Below are the code and all the weights of a small trained network. Each question names an input and a target symbol and asks about switching units off, where a switched-off unit gives its printed mean instead of its output.

import numpy as np


def w(rows, s, z=0):
    codes = np.array(rows[::2]) - 128.0
    scale = np.full(codes.shape[1], s)
    scale[-1] = z or s
    return codes * scale


def f(y):
    return np.maximum(y, 0)


def softmax(a):
    e = np.exp(a - a.max(-1, keepdims=True))
    return e / e.sum(-1, keepdims=True)


def log_softmax(a):
    a = a - a.max(-1, keepdims=True)
    return a - np.log(np.exp(a).sum(-1, keepdims=True))


def net(x, mask):
    ids = ['Ψβγεζτ'.index(c) for c in x.split()]
    T = len(ids)
    res = E[ids] + P[:T]
    r = res
    for j in range(2):
        rows = slice(2 * j, 2 * j + 2)
        q, k, v = (r @ M[0][rows].T for M in (Q, K, V))
        z = softmax(np.where(np.tri(T) > 0, q @ k.T / 2**0.5, -1e9)) @ v
        o = O[0][rows]
        res = res + np.where(mask[j], z, o[:, -1]) @ o[:, :-1]
    y = f(res @ A[0][:, :-1].T + A[0][:, -1])
    res = res + np.where(mask[2:10], y, B[0][:, -1]) @ B[0][:, :-1]
    return log_softmax(res[-1] @ U[:, :-1].T + U[:, -1])


Q, K, V, O, A, B = {}, {}, {}, {}, {}, {}
E = w([
[83,230,133,168,127,92],'Ψ',
[20,162,107,108,130,128],'β',
[122,139,188,190,159,59],'γ',
[73,175,104,168,32,53],'ε',
[95,141,137,118,253,61],'ζ',
[119,1,110,212,102,70],'τ',
],0.0088)
P = w([
[203,207,10,86,110,94],'0',
[120,78,237,138,85,3],'1',
[124,28,216,133,132,55],'2',
[112,28,184,140,150,89],'3',
[110,46,181,158,153,95],'4',
[100,65,156,167,167,100],'5',
[84,74,141,170,170,107],'6',
[82,69,127,182,170,106],'7',
[82,69,125,199,171,114],'8',
[76,97,108,219,191,118],'9',
[59,82,96,218,186,130],'10',
[60,80,128,245,199,107],'11',
],0.0071)
Q[0] = w([
[229,196,115,34,114,207],'h0',
[173,102,187,2,101,122],'h0',
[37,99,57,249,154,31],'h1',
[22,82,102,103,165,107],'h1',
],0.0087)
K[0] = w([
[57,121,205,101,182,131],'h0',
[92,90,194,102,169,81],'h0',
[181,187,65,93,190,91],'h1',
[96,152,8,93,137,106],'h1',
],0.011)
V[0] = w([
[143,60,192,141,225,56],'h0',
[116,34,173,167,65,102],'h0',
[1,58,160,78,177,181],'h1',
[126,99,168,179,37,104],'h1',
],0.012)
O[0] = w([
[222,225,85,209,140,157,98],'h0',
[122,112,6,165,80,84,122],'h0',
[140,118,96,66,195,77,2],'h1',
[21,53,62,125,99,131,108],'h1',
],0.013,0.0082)
A[0] = w([
[100,112,115,9,139,38,188],'n0',
[94,81,130,59,104,74,177],'n1',
[87,64,105,67,131,103,225],'n2',
[226,144,150,140,116,181,76],'n3',
[234,188,89,29,24,220,9],'n4',
[101,144,205,55,67,135,66],'n5',
[193,90,62,2,47,237,2],'n6',
[60,20,158,39,162,84,55],'n7',
],0.0086,0.0096)
B[0] = w([
[59,125,98,164,195,113,170],'n0',
[177,157,81,130,166,136,220],'n1',
[120,161,119,132,175,112,254],'n2',
[102,170,104,110,104,132,155],'n3',
[60,52,57,141,55,84,130],'n4',
[68,113,71,101,78,109,213],'n5',
[22,39,23,51,6,163,128],'n6',
[207,170,95,130,121,181,212],'n7',
],0.013,0.0076)
U = w([
[94,57,175,63,105,179,91],'Ψ',
[157,154,157,41,237,41,222],'β',
[153,81,120,212,155,159,252],'γ',
[98,154,54,75,177,201,25],'ε',
[137,219,146,154,148,128,2],'ζ',
[65,104,41,170,130,2,56],'τ',
],0.0064,0.0076)

Each question gives the input, a string of symbols that net reads in full, and the target symbol t.
The units are the heads (2 rows each of Q, K, V and O) and the neurons (one row each of A and B). Each row of codes is followed by its name. A weight is (code - 128) times the scale printed after its matrix; where a second scale follows, it is the last column's (O, A, B and U).
mask holds one flag per unit, heads first, then neurons. A switched-off unit (its flag False) gives its mean, the last column of its rows in O or B, instead of its output. The means were averaged over made-up inputs and are rounded, as every weight is.
A unit's drop is (log p(t) with every unit on - log p(t) with that unit switched off) / (log p(t) with every unit on - log p(t) with every unit switched off).
The circuit of an input: a set's keep is (log p(t) with only the set's units on - log p(t) with every unit switched off) / (log p(t) with every unit on - log p(t) with every unit switched off). Starting from all 10 units, units are removed one at a time, each time the one whose removal leaves the highest keep (on an exact tie, the one counted first), for as long as the keep stays at least 0.8.
units of the circuit, in order: the units of the circuit, biggest drop first
unit that matters most: the unit with the biggest drop
k most important neurons: the k neurons with the biggest drops, biggest first
heads that matter: for each layer, one digit per head in row order, 1 if its drop is at least 0.15 and else 0, layers parted by /
drop when u is switched off: that unit's drop, to one decimal
input ε τ ζ τ β β Ψ β ε β ζ, target ε: unit that matters most : h0
input τ ζ ζ τ ε β β ε ε, target τ: units of the circuit, in order : (h1 h0)
input β τ ζ Ψ τ τ Ψ τ Ψ, target β: heads that matter : 01
input Ψ β γ, target Ψ: units of the circuit, in order : (h0 n5)
input ζ ζ τ, target ζ: units of the circuit, in order : (h0 h1 n3)
input ζ β τ Ψ ε ε τ τ ζ γ, target ζ: units of the circuit, in order : (h1 h0 n3)
input β τ β Ψ γ γ Ψ, target β: units of the circuit, in order : (h1 h0)
input β β τ γ Ψ β Ψ ε, target β: units of the circuit, in order : (h1 h0)
input ε β Ψ β τ Ψ γ γ τ, target ε: units of the circuit, in order : (h0 n7 n1)
input ε τ Ψ, target ε: 3 most important neurons : (n7 n1 n5)
input ζ τ τ τ ε β, target ζ: 2 most important neurons : (n3 n5)
input τ Ψ τ ε ε ε, target τ: units of the circuit, in order : (h0 h1)
input β τ τ β τ Ψ β, target β: 2 most important neurons : (n5 n7)
input ε τ β ζ τ β, target ε: units of the circuit, in order : (h0 n7 n1 n5)
input ε γ τ τ ε γ ζ τ ε, target ε: 3 most important neurons : (n7 n1 n5)
input ζ β τ τ β τ τ γ τ, target ζ: unit that matters most : h1
input Ψ ζ β τ, target Ψ: 2 most important neurons : (n5 n0)
input τ τ τ β β τ τ τ β Ψ τ ζ, target τ: 2 most important neurons : (n7 n1)
input β β Ψ γ, target β: drop when n0 is switched off : 0.0
input ε τ β γ, target ε: drop when n7 is switched off : 0.7
input Ψ τ Ψ τ γ γ Ψ τ γ γ β β, target Ψ: drop when h1 is switched off : 0.6
